Each name stands for a flat space through zero: a line, a plane or more. A row that begins with a name and a colon came from that space; any other row is followed by the name of the space it lies nearest, among the names in its block.
borit_soki: [ -6  -5  -1  -4  -6   9 -10   5  -4  19 -28  20 -35  16  39 -74   7 -37
   4  30  -8  -4  17  -4 -28 -19  16 -31  22   8  -4  14]
borit_soki: [  4  16  -7  10  -9   1  -5  -6  -2  17  23  11  -6 -15  24  -2  -1 -18
   0  16  19  17  12  18   1  -4  -6 -21  -2 -14  -6  10]
nenu_pem: [ 12  23 -12   0   8  31  -5  28 -13  41 -30 -10   6  42   9 -21 -16   4
  -5  -9  -2  11 -18 -11  12   8  25   0  29  19 -21  -1]
donat_zano: [-10  36   7 -14  16   9  -6  -3 -18   8   6 -15  53   6  -8   6   9 -27
 -17  10  11   7 -21 -12  27  14   5  32  -1   9 -51 -26]
peb_zazag: [ 24   1   2  -3  12 -26 -27  12  12  21 -48 -31 -32  36   8 -18  -1 -15
  -7  -8   0 -48  13   0 -69  -6  18  19   8  13   0  -5]
borit_soki: [ 13  -5  -1  11 -25  -3  18 -26   5  21  28  49  15  14  24 -14  10 -11
  15  26  -7  41  12  -4   3   8  -6  -3  13   4  11  -6]
donat_zano: [ 10   2 -20  22   3  -4  -7 -14  15  54   3  47 -15  43  56 -62   4 -14
 -17  -4  -2  19   4  20 -38  -6  40  22   1  19   5  -1]
donat_zano: [ 12 -35  10  -1  -2 -26   0  -8  13 -30 -10 -10 -15   8 -20   8  13  -1
  10  -4 -19 -32  16  -9 -32   3 -11  11  -7  -8  19  -5]
borit_soki: [  0  -1 -14  16  11  19 -20  14 -10   0  26 -14 -39 -35  32 -23 -15 -23
 -16  -3  21  -4   7  37   5 -17 -13 -46 -19 -40 -28  19]
donat_zano: [ 45  -6  14   0  18  35  -2  33 -17  10 -11 -30 -13 -20  24   9 -49  20
 -28   7  26 -10 -15  11 -26 -17 -29 -27  39 -15 -17  -7]
borit_soki: [-13 -31  -9  -5   4  12  -8  29   2  -6 -40 -21 -45  29 -15 -43 -10  16
  15 -39 -36 -24  -7 -16  15  -3  14 -17  -3  10  -1   4]
donat_zano: [ 11 -46   6 -12   8  37   6  44 -18 -44 -51 -38 -24  24 -39 -13  -7  11
  19  -9 -41 -34  -6 -37  10   7 -10 -33  33 -13   0  14]
borit_soki: [ 50  -8   0  17  20  37  16  11 -17 -21   5   8  33   9   4  37   8  -5
 -23  35  12   2   2   5 -45  15   0   7  46 -34  17  26]
zavo_bisuf: [-25  -5 -11   6 -12  -1  -3   1   2 -21  12   5 -36 -35   0  -3   6  -3
  15   1   3   0  18  17  14 -13  -4 -43 -21 -21  20  35]
peb_zazag: [-17   5   4  -2   5 -12  -6 -19   5  11  20  14   4 -16  22 -23  -1 -10
 -17  -2   9   7  -6  13   2 -12   1  16 -22   8 -18 -20]
peb_zazag: [-29   7  11 -17  21 -18 -14  -9   6   0 -13  -9   5  -6   3 -25   1  -4
 -26 -17   2 -23 -17   2  -9 -14  16  39 -25  25 -22 -27]
nenu_pem: [  4   1  11  -6  -4 -38 -14  -3  16  -9 -12 -26 -29 -27  -8  28  -5   8
   2  -4  16 -34  17  12 -38 -15 -14  -2 -15  -1  20   1]
peb_zazag: [ 15 -28 -12  22  -3  -7  -7 -14   8  10  37  12 -12  24  18 -34   6 -27
   2 -16 -19   9   7   9  11  13 -11   4 -25 -19 -30 -21]
nenu_pem: [ -4  11   1   4  -2 -14  -9 -12   5  16  30  -1  -7 -30  19   3 -15   0
 -11  -7  22   8  -1  23   8 -11 -17  -4 -24  -5 -17 -15]
zavo_bisuf: [ 21 -39 -18  24   7   8  -6   4  -7 -50  25 -18  -2  27 -30   8  40 -48
  17  -3 -31 -19  23  -4   8  36 -11  -9 -17 -61 -20  19]
peb_zazag: [-11   1   2 -15  -1   5 -13  12  -6   6 -53   1 -25  30  12 -59  18 -37
  10  27 -16 -23  15 -21 -31 -10  27 -16  26  16  -1  17]
donat_zano: [  7  -6  20  -7   1  -4  27 -22   3 -14  17  23  51  -9 -12  37   0  28
 -11  10   1  17 -16 -12  -1   7 -11  41  10  14  18 -24]
donat_zano: [  8  -9  -6   6   3  37  14  15  -6  20 -18  31  -8  17  28 -35 -16  22
  -9   6  -6  21 -12  -1  -9 -10  20 -13  36  14  20  15]
borit_soki: [-15  -4   2  -6   4   7  11  -5  -2  -5   0  12  24  12 -11  -7   5  11
  -2  -9 -15  11 -17 -14  23   8  10  22  -1  16  -3 -13]
donat_zano: [-21  18  20 -35 -16  -1  -8  16 -16 -19 -47 -33 -10 -16 -24  -3   8 -25
  29  37  -1 -25  14 -33   6 -10 -13 -40  24   9  -7  12]
borit_soki: [-20 -26   4 -10  14  25  -2  12  -9  -8 -27  10 -22  11  18 -73  -2 -11
 -11   0 -24 -11 -11 -11  -2 -17  15 -11  10  10 -15  -1]
peb_zazag: [  1  -2  -4   8 -11   2  18 -11   6   1   8  34   7  -3   6  12   4  20
   5  10   1  22   4   4  -7  -1   9   1  10   5  39  16]
borit_soki: [  7 -14 -25  19  -7  13   9  16   3   0  13 -10  -2  30 -33  25  -7  34
  24 -49 -25  17 -10  -6  54  29   1  -3 -14  -9   5   5]
zavo_bisuf: [-15  -9  -8   1  10  21  -2   5  -9 -10 -13  15  -3  19   9 -45  20 -27
  -5  11 -17  -3   1  -6  -2   0  24  -4   7  -3  -8  16]
zavo_bisuf: [-19  -6  -1  -7 -14  -2   0  12   1 -11  -3 -21 -25 -20 -23  10 -15  24
  24 -23  -8  -2  -2  -6  41  -4 -18 -32 -15  -1   3   3]
donat_zano: [  7 -34 -11   7   0   8  -4  22   0 -18 -15 -25 -28  29 -25 -11   0   3
  20 -30 -33 -19   3 -14  17  14  -3 -16  -5 -15  -5   5]
donat_zano: [  6 -17 -27  18  23  12 -28  21  -2  10 -17 -17 -34  54  12 -61  13 -39
  -8 -30 -25 -26   4   7 -12  10  32   3 -14 -15 -35   8]
zavo_bisuf: [ 10 -57  -8  23 -10   4  16  -8  10 -24  47  17 -23 -11  -2  -2 -11  25
  13 -30 -24  17   1  11  32   6 -32 -21 -25 -30   9  -6]
borit_soki: [-19  21 -16   4  18   9 -13   1 -10  -4   5  -7  24  20  -8 -11  28 -38
 -10  -4  -3  -2  -5   2  19  17  28  21 -17  -9 -33   8]
zavo_bisuf: [ 10 -21   0  14   0 -12   1 -13   5 -30  41  -5  -5 -30  -7  29   5  -6
  -1  -3   6  -5  12  19   0   4 -29  -7 -26 -37   0   2]
donat_zano: [-23  24  13 -20  28  49   7  29 -39 -58   4 -45  44 -62 -41  58  -8   9
 -23  12  25  -8 -30  -4  50   0 -20 -18   8 -29 -28  17]
peb_zazag: [ 15 -24 -19  31 -49 -13  31 -22  16 -18  63  34  -6 -16 -24  62  11  28
  55  -3 -12  48  30   8  45  25 -35 -40 -17 -36  55  29]
nenu_pem: [  2  55 -14   6   8   5 -13  14  -3  31  -4 -12  -4 -26  18  35 -16  11
 -19   5  49   5   1  34 -18 -13  19 -11   5  -1  14  32]
peb_zazag: [ 45  22  -4  14  -6   3 -10   9  -5  37  28 -24  -2 -11  21  33 -32  -1
  -4   2  33  15   3  20   2   5 -34 -21   8 -21 -28 -13]
nenu_pem: [  0  -6   7  -9 -11 -14 -16  11  -3 -23 -16 -36 -37 -20 -15   5   5 -25
  23  13   1 -33  26  -5  -9  -7 -25 -42  -3 -22  -5  14]
nenu_pem: [-35  -7  21 -21 -13 -43  -6 -24  17  -7   9  -7 -15 -37  -7  -9  -8   9
   8 -15  -1 -11  -1  -3  19 -20 -25   5 -40  22  -9 -37]
peb_zazag: [ 14 -18   2   0  22  26   0  27 -17 -47  -5 -41   8  -8 -36  36  -2   4
  -7 -10  -5 -26  -9  -6   9  13 -16  -7   5 -34 -13  11]
nenu_pem: [ 20 -17   6   6   8   0   7   0   4 -13   5  -1   2  -6  -2  20  -7  17
 -11  -3   3  -7  -2   6 -22   0  -9   9   5  -9  15  -2]
nenu_pem: [ 30 -29 -11  15  -9  -6 -11  -2   4  14 -11   8 -23  63  14 -52  24 -50
  21  11 -34 -10  27 -15 -28  18   7  -5  12 -11 -16  -2]
nenu_pem: [ -2  10   7 -11  -1 -20  -9   1  13  35 -25  -7 -15  10  12 -16 -21  19
  -5 -17   4  -9  -8  -2 -17 -14   8  16  -1  36   0 -24]
nenu_pem: [ -2  20  -2   6   0  20   2   8 -12 -16  17   3 -10 -61  16  30  -7   0
 -10  32  40   8  12  31 -10 -20 -12 -47  10 -32  22  45]
zavo_bisuf: [ 13   8  -3   2  -6  -1   2   6   4  23 -10   0  -1  16   1   9 -12  19
   5  -8   2   7  -3  -3  -4   3   5   4  12  14  11  -3]
peb_zazag: [ 34   5 -10  13  -6   5 -10   7  -2  48   8  -8  -4  39  21 -20 -17 -13
   4 -11  -3  15  -2  -1   9  14  -7  -2   9   1 -37 -25]
zavo_bisuf: [ 24  10 -15  14  -3 -16 -11   0   7  16   3 -14   1  34  -9  19  12 -16
  10  -9  -2  -5  14   2 -11  21   7  14  -6  -9  -5   2]
borit_soki: [ 14  -2   8  -4  34  20   0  17 -13 -35 -17 -25  24  -5 -19  32   4   3
 -30   5   9 -29 -13   1 -30   4   7  23  16 -16   0  10]
zavo_bisuf: [ 57  37   4   1 -29 -30   6  -5  10  46 -11 -16  33  40 -20  76  -6  16
  29  14  15  14  14 -20 -22  29 -12  23  35  20  19 -17]
zavo_bisuf: [ -4  20  -6   5   4 -38 -22 -17  17  33  18 -11  -2   9  10  -3  -2 -10
 -10 -28  11  -5  -1  17  -2   2   6  35 -40  12 -27 -31]
zavo_bisuf: [-26  25  -8  -7 -14 -12  -9  -4   5  25 -15  10 -15   5  10 -25   8 -12
  14   6   3   7   9  -1   6  -9  21 -11  -5  21   5  11]
nenu_pem: [-62  23  -7 -15 -21 -28  -4 -21   3 -33  -2   7   6 -12 -36   3  55 -38
  36  18 -12  -4  25 -14  32   7  20  -7 -33   2  13  30]
peb_zazag: [  5  -2  -4  -1 -11  17  13  17  -9 -18  -5 -16   9   4 -36  38  -2  21
  25  -5 -11   8  -2 -18  36  17 -11 -20  13  -9  12  15]
[ -6   6  -4  -2 -13  -6   1 -16   1  22  -6  29  14  42  12 -41  26 -34
  15  19 -20  16   9 -20   2  12  20  13   9  19 -10  -8]  zavo_bisuf
[ 41  52 -31  23  20  16 -19  29  -4  57 -20 -21   8  45  15  29 -12   4
 -22 -14  31   2  -5  24 -34  15  42  20  22   1  -1  23]  nenu_pem
[-21  16   3 -22  23  29 -12  29 -24 -20 -52 -30  10  18 -20 -24  16 -29
  -7  14  -9 -29 -10 -25   1   2  28  -1  22   5 -26  16]  zavo_bisuf
[ 13  19   3  -4  -2   0 -10   0  -2  44 -15   8  -4  20  35 -35  -9 -19
  -8  18  10   6   1  -1 -24  -9   9   1  22  20 -18 -13]  donat_zano
[  0 -13 -11   8   6  49   7  23 -16   7  -5  17 -17   5  26 -43 -16   5
  -7   2  -7  19 -11   4  16  -9   9 -36  23  -8  -4  20]  borit_soki
[ 19  14  17 -12  15   9   1  13 -16 -28 -15 -33  29 -18 -23  51   2  -5
 -13  26  20 -23  -2  -8 -24   4 -13   6  25 -15  -2   6]  zavo_bisuf
[ 49   3  -7  10  25  67   2  56 -36 -12  -8 -50  11  -2 -14  46 -34  17
 -17  -2  16  -4 -20   2  15  14 -20 -35  44 -42 -24  21]  nenu_pem
[ 34   0  25   0  19  24  26   1 -12 -28  24   2  43 -58   3  74 -28  43
 -40  26  41   9 -20  17 -28 -10 -32  10  31 -19  24   0]  borit_soki
[-18  -5 -13   4 -16 -18   3 -17  13  11   1  25   3  39  -8 -23  25  -8
  24 -13 -29  13   7 -14  18  16  23  19 -16  19   8  -4]  donat_zano
[-18  -1  19 -16 -26 -19  14 -20  10  17  15  17   2 -28   6  -1 -25  34
  14  -4   2  26 -11  -9  34 -15 -28  -5  -8  31   5 -35]  zavo_bisuf
[ -4  13   8 -22  -5   0 -22  32 -15 -25 -52 -58 -34 -12 -28   9   7 -31
  25  25   4 -48  24 -18 -15  -7 -11 -49  19 -15  -7  30]  peb_zazag
[ -8  -2   1  -7 -16 -66 -25 -19  29   8 -24 -17 -33  26 -14 -12  26 -28
  26 -11 -15 -39  32  -8 -37   1   9  21 -31  18   7 -12]  nenu_pem
[-18  -3  17 -14  -8 -41 -13  -8  10 -38   8 -39 -24 -58 -29  42  -1   2
  12  -5  15 -36  17   9  -1 -15 -37 -17 -37 -16   5  -2]  nenu_pem
[ 15   3   0   8 -11 -14   9 -19  12  33  22  24  17  15  14   5  -9  16
   0  -8   1  28  -6   2   4   7  -4  24  -2  18   3 -27]  donat_zano
[-29  65  20 -27 -27 -47   0 -25  14  35   7  -3  20 -55  -3  56 -19  31
   8  11  48  19  -2   7  15 -21 -15   9 -15  43  17 -20]  borit_soki
[ 36   2  21  -3  11  -7   8 -11  -2  -6  14  -8  42  -9  -4  47  -7   6
 -21  17  18  -3  -8  -1 -28   8 -24  34  15  -5  -6 -27]  zavo_bisuf
[ 34   9 -28  18   0   4 -13  33   2  21 -27 -39 -16  57 -27  30  -2   9
  20 -33 -11 -15   7  -5  -3  29  19  -1   9  -9   5  20]  zavo_bisuf
[-41  20   5 -29   8  23  -8  28 -18  -5 -53 -22  -8  -1 -13 -32  -3  -2
   3   3  -7 -16 -15 -23  23 -14  23 -18  15  25 -13  12]  zavo_bisuf
[ 43  -7   3   1  14  68   1  52 -33  23 -19 -31 -11   7  22 -18 -54  16
 -15   1   6   8 -26  -6  16  -5 -24 -47  55 -14 -40  -6]  nenu_pem
[ 22  16   5   0 -28 -22   9 -20  12  56  21  14  22  22  11  11 -21  18
  17  -6   2  39  -7 -12  25  12 -19  17   5  31 -12 -46]  donat_zano
[  3  19   2  -6  -6 -20 -10 -12   2  25   5 -11  22  27  -4  -4   7 -24
   7  -3  -4   4  -2 -14  16  16  -2  26 -10  15 -37 -34]  donat_zano
[ 10  -7   5   2  11 -43 -32 -13  15  -8  -9 -21 -32   1  13 -18  23 -50
 -11   9   8 -52  31  17 -70 -10   2  14 -23 -16 -10  -1]  donat_zano
[-19  -7  10 -16 -26   1  14   3  -1  -4  -6   0 -11 -18 -16   3 -17  29
  30  -3 -11  15  -4 -20  44  -7 -23 -32   4  16  12  -6]  zavo_bisuf
[-37  29  16 -19 -11 -60 -15 -28  24   2  -5  -3 -22 -55   5  17   4   4
  -2   7  33 -23  18  20 -33 -33  -1   8 -35  24  28  -1]  peb_zazag
[ -3 -28  14 -10   0  44  19  22 -27 -60   2 -12   0 -43 -21  15  -5   3
   9  28  -6  -2  -2 -14  27  -5 -36 -55  26 -37   2  25]  nenu_pem

Each name stands for a flat space through zero: a line, a plane or more. A row that begins with a name and a colon came from that space; any other row is followed by the name of the space it lies nearest, among the names in its block.
tegafiv: [ 13 -25 -18   0   5  -8 -19   0 -28   5   8  28  -6 -34  12  29  18  -6
  -3   7  -2  13  -3 -18  21 -13   2   8   1   4 -25  -9]
sukiskel: [ -9  22 -17  12  93  57 -26  -1 -51 -21  -4  31  41 -53  37  84  72  -9
  38 -23 -13  41  -2  42 -13  44 -46 -19  -8 -31  -8  -9]
tegafiv: [ -5 -17   4   2 -22   4   9  13 -32  23   3  33  38 -15   2  19  -8 -17
  -1   6 -22 -13  -4  -1 -22   2  -2   4   3  27 -48   2]
fipaluk: [ 11 -17  -5  -4 -50 -43 -49 -29 -26 -19   9  -2 -86 -11  40  34  12  29
  -8  -4  17  33  33  -1  50 -27  -1  30 -11 -21  15 -45]
sukiskel: [-31   5 -39  11  48 -25 -43 -21   7  11 -10 -23 -25  19 -16  11  19 -46
 -37  20   3 -15 -42   2  28   3   1   3 -15   4  56   7]
missefuf: [  4  15  21 -19  -7  -4  -9  -2   9 -15 -15 -15  16  22  41   5  15  34
  36 -17 -11  15  -2  -7  11   9 -10 -34  25 -37  -7   6]
sukiskel: [-34   8 -14 -28  19 -29 -38   1  56   4 -41 -38  -3  53  35   4  10   0
 -20 -19  22 -15 -33 -11   7  55   4  -1  31 -42  46 -26]
missefuf: [ 12   2  -2  17  38  14  28   9  16  10   0 -10   6   7 -55 -43  -4 -19
  -2   6 -13   7 -19 -17 -12 -28   9 -16 -10  13  21  50]
sukiskel: [  2   3  15  18  47  33  41  25 -10  18 -10   9   8 -18 -19   2  28 -17
  -1 -20  -5   7  -3  49 -54  22 -10  33 -16   8   1   1]
ruzkefe: [ 24 -16  -5  14  21   5  -1  -4 -17  -4 -12  16 -22  -1 -34  -8   8   2
   9 -25 -19  62  12 -45  -9 -45   0 -11  -3 -13  18  32]
sukiskel: [ -3   0  34   2  66  24  39   4  -6  34 -29 -17 -26   9   3 -11  66   8
  20 -10 -22  10 -26  24 -21  -2 -10  40   0  14 -29   9]
tegafiv: [-58  18  10   4 -46   5 -29  -3   3   8 -15 -21 -24  29  19  31 -26  -1
 -21 -23   9   2  20  36 -39  51 -26  26 -12  -5  28 -47]
sukiskel: [ -1 -10  18 -15 -15 -11  26  12  42  25  -6 -29 -26  18   1 -41  -6  14
 -12  12  16 -30 -16  -5   6   5  18  32  11  17 -17 -13]
tegafiv: [  2 -24 -34 -14  55 -57 -47 -17 -19  16 -25   7  -4   9  33  35  64 -31
 -15  12 -12 -11 -58 -16  51  -9  13   2  19 -16   8   6]
missefuf: [-15   4   5 -16 -13  45   0  -9  21  -6  17 -12 -18 -20  19  -3 -13  41
  20  18  21  -3  21 -31  24  12 -11   6   8  20 -56 -33]
missefuf: [ -9 -14   8 -29   9 -17 -20  11  47  18 -51 -26  -7  56  18 -18  10  26
  11 -34 -11  34 -29 -74  -1   9   4 -20  47 -40   6   9]
ruzkefe: [ -8   7  11  -2  10  12   2  -3   5   5  -2 -16 -16   1  10  -1  15  13
  11   3  -1   3  -5   6   7   4  -9   6  -1   3 -10  -5]
missefuf: [ 18  10  38 -17 -29 -34   9  22  29  -2 -23 -29  13  42  31 -22   6  30
  24 -29 -12  11 -15  11  -8   8   4 -29  26 -50  22  19]
fipaluk: [ -7   3  -1   6  15  26  10 -10  -3  -8 -10   9  -8   7 -23  -5  -8   2
   0 -19   1  21  25 -14 -27  -4  -5   9  -4   3   7  -2]
missefuf: [ 24  -1  29 -19 -58 -28  20  24  61  -4   5 -40 -27  20  13 -52 -30  41
  -1  -3  28 -11   5   0  14   4  22   3  15 -22  14 -11]
tegafiv: [  1   3  -6  -9  38  11   9   3  20  -2 -15  -2  15   9  -3 -10  11   0
   3  -8   6  -3 -10 -12  -7  13   5  -3  14  -9   3   4]
sukiskel: [ -7 -10  -7  -6   2 -12   4  18  27  19  -7  -9   0   6  -3 -11  -6 -13
 -25   3  15 -23 -20   2  -6  22  12  19   6   4   8 -12]
ruzkefe: [-34  27  37  18 -27  28   6 -12 -27  14  13 -27 -25   4   5   9   1  11
  21  13 -25   2   8  44 -11  -5 -32   7 -29  30 -20   1]
tegafiv: [-13   4 -22   5  20  17 -17  -6  45 -12  -6 -27 -54   9 -30 -19 -18   7
 -22 -14  34  29  15 -31   3   8   0  13  -9 -14  54 -17]
ruzkefe: [  3  14   7 -31  12  -9  11 -33   8 -26 -20   4  34  43  25 -16   8  21
  24  -1  -3 -29   8 -21  14  -4  12 -20  35 -11 -21   4]
missefuf: [  5   8   0 -19  -5 -17   6 -23  34 -20  -1 -22 -22  26   7 -33  -8  21
  -4  12  25 -27   9 -11  31  -7  19   7  12  -3   9 -12]
missefuf: [  3  -5  21   3 -22  31  32  32  34  22  15 -20 -10 -14 -22 -37 -27  19
   4   8   7   3  -2 -13 -13   3   0   7  -4  22 -26   4]
tegafiv: [-16   7 -23   5   5 -25 -31 -36 -10 -14   1  -8 -34  15  -2  11   2 -17
 -23  13  11 -12   4   9  28 -11   3  12 -15   3  38 -12]
tegafiv: [  0   5 -15  11  24  17  -5  -5  30  -9   6 -22 -38  -3 -34 -25 -10   3
  -9   2  19  22   4 -25  13 -12   1  -1 -13  -2  36   6]
missefuf: [-11  -4   1  11  16  50  18  14   3  21  12   3   8 -25 -31 -11 -11  -3
   7  14  -9   8  -5 -26 -14  -3 -10  -1  -8  36 -38  13]
sukiskel: [ -4   4  -8  -1 -14 -11 -32 -27 -36 -15  14   9  -9 -14  30  36  13   5
  11  16  -7   1   8   6  37 -14 -11  -9  -6   1 -14 -10]
ruzkefe: [-10  45  25 -10  -6   0  16 -49  13 -41  -1 -35 -20  47  12 -29  -3  31
  20   6  11 -27  32  34  16 -10  -1  -4  -4  -4  21  -5]
fipaluk: [-34  10 -17   3  41 -17 -41  11  -1  22 -27 -15  26  19  19  38  32 -39
 -12  -9 -17  -3 -54  23  -8  42 -16 -17   4 -23  38   9]
fipaluk: [-16  22  -6   9   2 -13 -33 -39 -18 -20  13 -26 -52   2  17  20  19   3
  -1  18   7   0   8  34  43 -13 -13   7 -26  -1  30 -14]
tegafiv: [-20  24  -9 -17  44 -35   9 -28  52  -9 -40 -36  11  86 -20 -49  -1 -22
 -24  -4  11 -48 -26  -2  -3   9  26  -6  20 -15  66  20]
fipaluk: [ 16 -20  -5  -8  -1 -19 -10  22   8  11 -12   7   9  -2  10   4   8   0
  -1 -13  -4  17 -19 -24   2   3   8  -9  18 -22   1   6]
ruzkefe: [  7   9  11  15  -8  30   8  11  -2 -11   4   3   3  -8 -24  -6 -19  12
  18 -23 -10  46  24 -11 -28  -8 -15 -24  -9 -13  14  19]
ruzkefe: [ 13  -4 -15   8 -38 -14   0   5  -6 -23  15  25  10 -13 -14   6 -40 -12
 -25 -11  22  -5  35  17 -19   6  11   6 -11  -8  30 -17]
ruzkefe: [  1  46  38   5 -11  11  35   4  35 -17   3 -45  23  41 -18 -52 -23  18
  28  -2 -11 -10  -1  29 -16  -3  -5 -46  -3 -14  34  45]
fipaluk: [ 19  -2   5   4  40  12  -5 -10 -20  -6   1  -2 -34 -24  15  15  50  19
  26  -3  -8  37  -1   0  27 -22 -11   3  -6 -12 -10   5]
ruzkefe: [-11  34  11  -7 -34   8   9 -16  24 -39  20 -23 -23   2  25  -4 -24  27
  -6   2  48 -34  47  64   2  37  -3  26 -14  -8  24 -54]
fipaluk: [  0  -5  -2  -6  -7  -1  19 -32  15   1   8  -9 -22  23 -35 -50 -24   5
  -6  33   1 -27   6 -47  28 -47  22   5   2  42 -22  17]
sukiskel: [  8 -10  -1  20 -17  -9  20  21 -22   9  -1  30  22  -7 -30   5 -21 -34
 -26 -19  -5  -1  13  33 -54   5   6  18 -17   5  24   4]
sukiskel: [  4  -6  22   4 -33 -27   8  -1 -38   4 -21  24   6  22   9  17   2  -6
  -3 -32 -22  10  20  30 -42  -5  -1  17   0 -11   7  -3]
fipaluk: [-19   1  -9 -18  25 -24 -36 -20   0   2 -30 -11  -7  32  35  22  34   1
   3  -8  -8   3 -23 -16  22   9  -4  -5  21 -23   9  -7]
tegafiv: [-21 -34 -19  -7 -43 -32 -47  10   1  22 -19   9 -39   7  17  33 -16  -7
 -39 -22  13  22   3 -29  -8  20   2  35   7 -12  15 -46]
ruzkefe: [-42  27  10 -33  61  10 -14 -51  22   4 -17 -54 -37  34  59   0  67  30
  25  39   7 -48 -35   6  68  15 -10  19  18  17 -43 -26]
missefuf: [ -6 -21 -32 -24   8 -20 -41 -18  13  -5 -18  10  -2  16  17  11   0   4
  -8   0   8   5  -9 -71  34  -2  12 -11  31 -14  -7 -13]
tegafiv: [  2  27  28  -1  25   8  17  20  52   4 -13 -56  -7  30  -5 -42  12  20
  22 -11  -3  14 -28   9  -3   9  -5 -28   6 -29  37  32]
fipaluk: [ 24  15   8   6  -6   5  25  11  16 -12  33 -14  18 -19 -13 -31 -13   5
  12  27   6 -23  -6  21  20 -13   8 -26 -10   7   0  26]
sukiskel: [ -2 -17 -17   1  51   9  -8   8  -9  26   0   7   5 -28   4  16  39 -19
  -1  21  -9  -5 -40 -13  21   1  -2   7   2  18 -31   7]
fipaluk: [ -8  -3  -5  15  25   6 -15  12 -19  16  -3   1  -8 -19   3  29  27 -17
  -3  -6 -11  20 -17  21  -9  11 -16   8 -14  -3   9   1]
fipaluk: [  2   7   6   9 -20  -6  -6  17 -13   2  21  -3   6 -28  21  24   5  -6
  -1  10   3 -11  -6  51   4  19 -10   2 -16  -3   2 -11]
ruzkefe: [-25  16  50 -14 -63  -3  29  -2 -27  19   3  -1  35  20  44   9  -7  13
  19  15 -23 -57   4  58 -22  21 -10  15   6  33 -68 -18]
missefuf: [-22   3 -25  10  22  35 -15 -31 -33 -12  19  22 -17 -35  -2  35   7 -10
  -8  20  13  -7  25   7  12   3 -14  27 -22  33 -24 -33]
[-12  -6 -10  -4   5   6 -13   4  -3   9   2   5   7 -14  12  19   5  -6
  -4   8   3  -7 -10  -4   6  16  -5   5   3   8 -18 -13]  ruzkefe
[ -6  12  19   2  -2 -11   2 -23 -10  -4 -17 -16 -27  36   1  -9  12  10
  10 -12 -15  12   8   8  -3 -21  -5   4  -4  -6  17  10]  sukiskel
[ 22 -13   4  -1  -4  -1   9   9   0   2   7   6  -7 -16  -2  -9   3  11
   7   3   0  11   1 -15  11 -17   7   1   3   1 -16   6]  fipaluk
[ -1  -4  25  -8 -22 -23   3  24  20  18 -27 -19  -8  31  17  -7   4  12
   0 -30  -7  15 -13   8 -25  17   0   6  14 -28  18  -2]  missefuf
[ -9   6  -7 -22  -4 -26 -31 -34  18 -27 -18 -20 -54  29  38   9  13  28
  -8 -14  32   2  22  -2  30  11   5  25  11 -31  30 -47]  missefuf
[  7 -10  -9  21 -20  45  -7  31 -25  -5   9  45  49 -35 -33  24 -41  -5
  16 -33 -22  65  28 -43 -51   0 -21 -45  -3 -11  -7  24]  ruzkefe
[-16  26  32   8 -26   0 -16  10   5   3   2 -44 -29   7  30  13  11  23
  20  -9  -7  22  -5  46   1  18 -28  -9 -14 -23  23  -5]  tegafiv
[  9 -22 -42 -13  85  37  19  14  70   0 -29   8   6   7 -56 -47 -10  -8
 -23 -21  35  16  -7 -92 -19  13  27   8  29  -7  18   4]  tegafiv
[ 18   1   5  -9 -34 -21   9 -17 -10 -26   8  15   0   6  11  -5 -15  13
  -1  -1  12 -17  32  12   7 -13  14   7   3  -5  -1 -14]  tegafiv
[ -5 -27  -7  -1  16 -21  -4  21 -10  46 -17  12  34   7  -7   3  15 -35
 -10  11 -33 -13 -56 -26  -5  -7   8  -8  15  18 -25  32]  tegafiv
[ 11  16   0  -1  -8  -2  16 -22   0 -27  26  -3  -3  -8   1 -14  -9   6
   0  26  19 -36  20  29  25 -10  10   5 -12  14  -1  -8]  missefuf
[-25   0 -11  -5  28  -8 -19  -5   4  15 -27  -5  12  28   3  11  14 -19
  -9  -7 -11  -4 -27 -13  -7  15  -4  -5  12  -5  12   6]  fipaluk
[ 25 -24  35  14   9  -7  29  35 -10  48 -18  -8 -16   4 -23 -25  29   0
  16 -15 -46  43 -36 -15 -23 -40   0   1  -1   4 -15  52]  ruzkefe
[ 35 -17  -4 -23   8 -62  15 -54 -28 -26 -34  35   9  61  -5 -28  14  -1
   2 -10 -20 -16  16 -42  17 -67  41  -2  31  -8   3  28]  ruzkefe
[ 10   3  11 -12  27  20  17 -37  -6 -15  -4  -1 -28   7   3 -18  24  33
  28   8  -3   7  19 -30  27 -36   2   9   8  13 -37   2]  fipaluk
[  0  40  32  19  20  16  27 -11 -33 -17   4  -8  11   3   6  10  29   0
  27 -10 -19  -1  13  84 -26   3 -22  -3 -25  -6  18  15]  missefuf
[ -3 -14  -7  -1  42  51 -14  30  15  16  -5  -1  -9 -40   8  21  24  19
  20 -17   2  54 -13 -41  -3  24 -22  -4   9 -13 -27  -9]  ruzkefe
[ 28  16   8  18   6 -20  29   3 -15 -12  15   3  30   1 -26 -21   0 -24
   2   9 -13 -20  -7  48  -7 -24  11 -21 -18  -1  33  43]  missefuf
[ 12   8  -4  14 -70 -10   7 -46 -49 -44  46  32 -18 -20 -13   4 -47   3
 -10  26  15 -26  72  29  17 -43   8  16 -33  34  -6 -21]  tegafiv
[-46  24  40  -5 -53   2  -2  15  -5  18 -20 -17  24  35  40  27 -13   6
   5 -25 -15 -15   4  58 -54  58 -27   8   4  -8  -5 -27]  tegafiv
[  9  -5  15 -13 -19  -5   5  20  44   7  -9 -27 -15  17   3 -31 -13  28
   8 -11   8  15  -7 -31   5   2   7 -10  18 -19   4   4]  missefuf
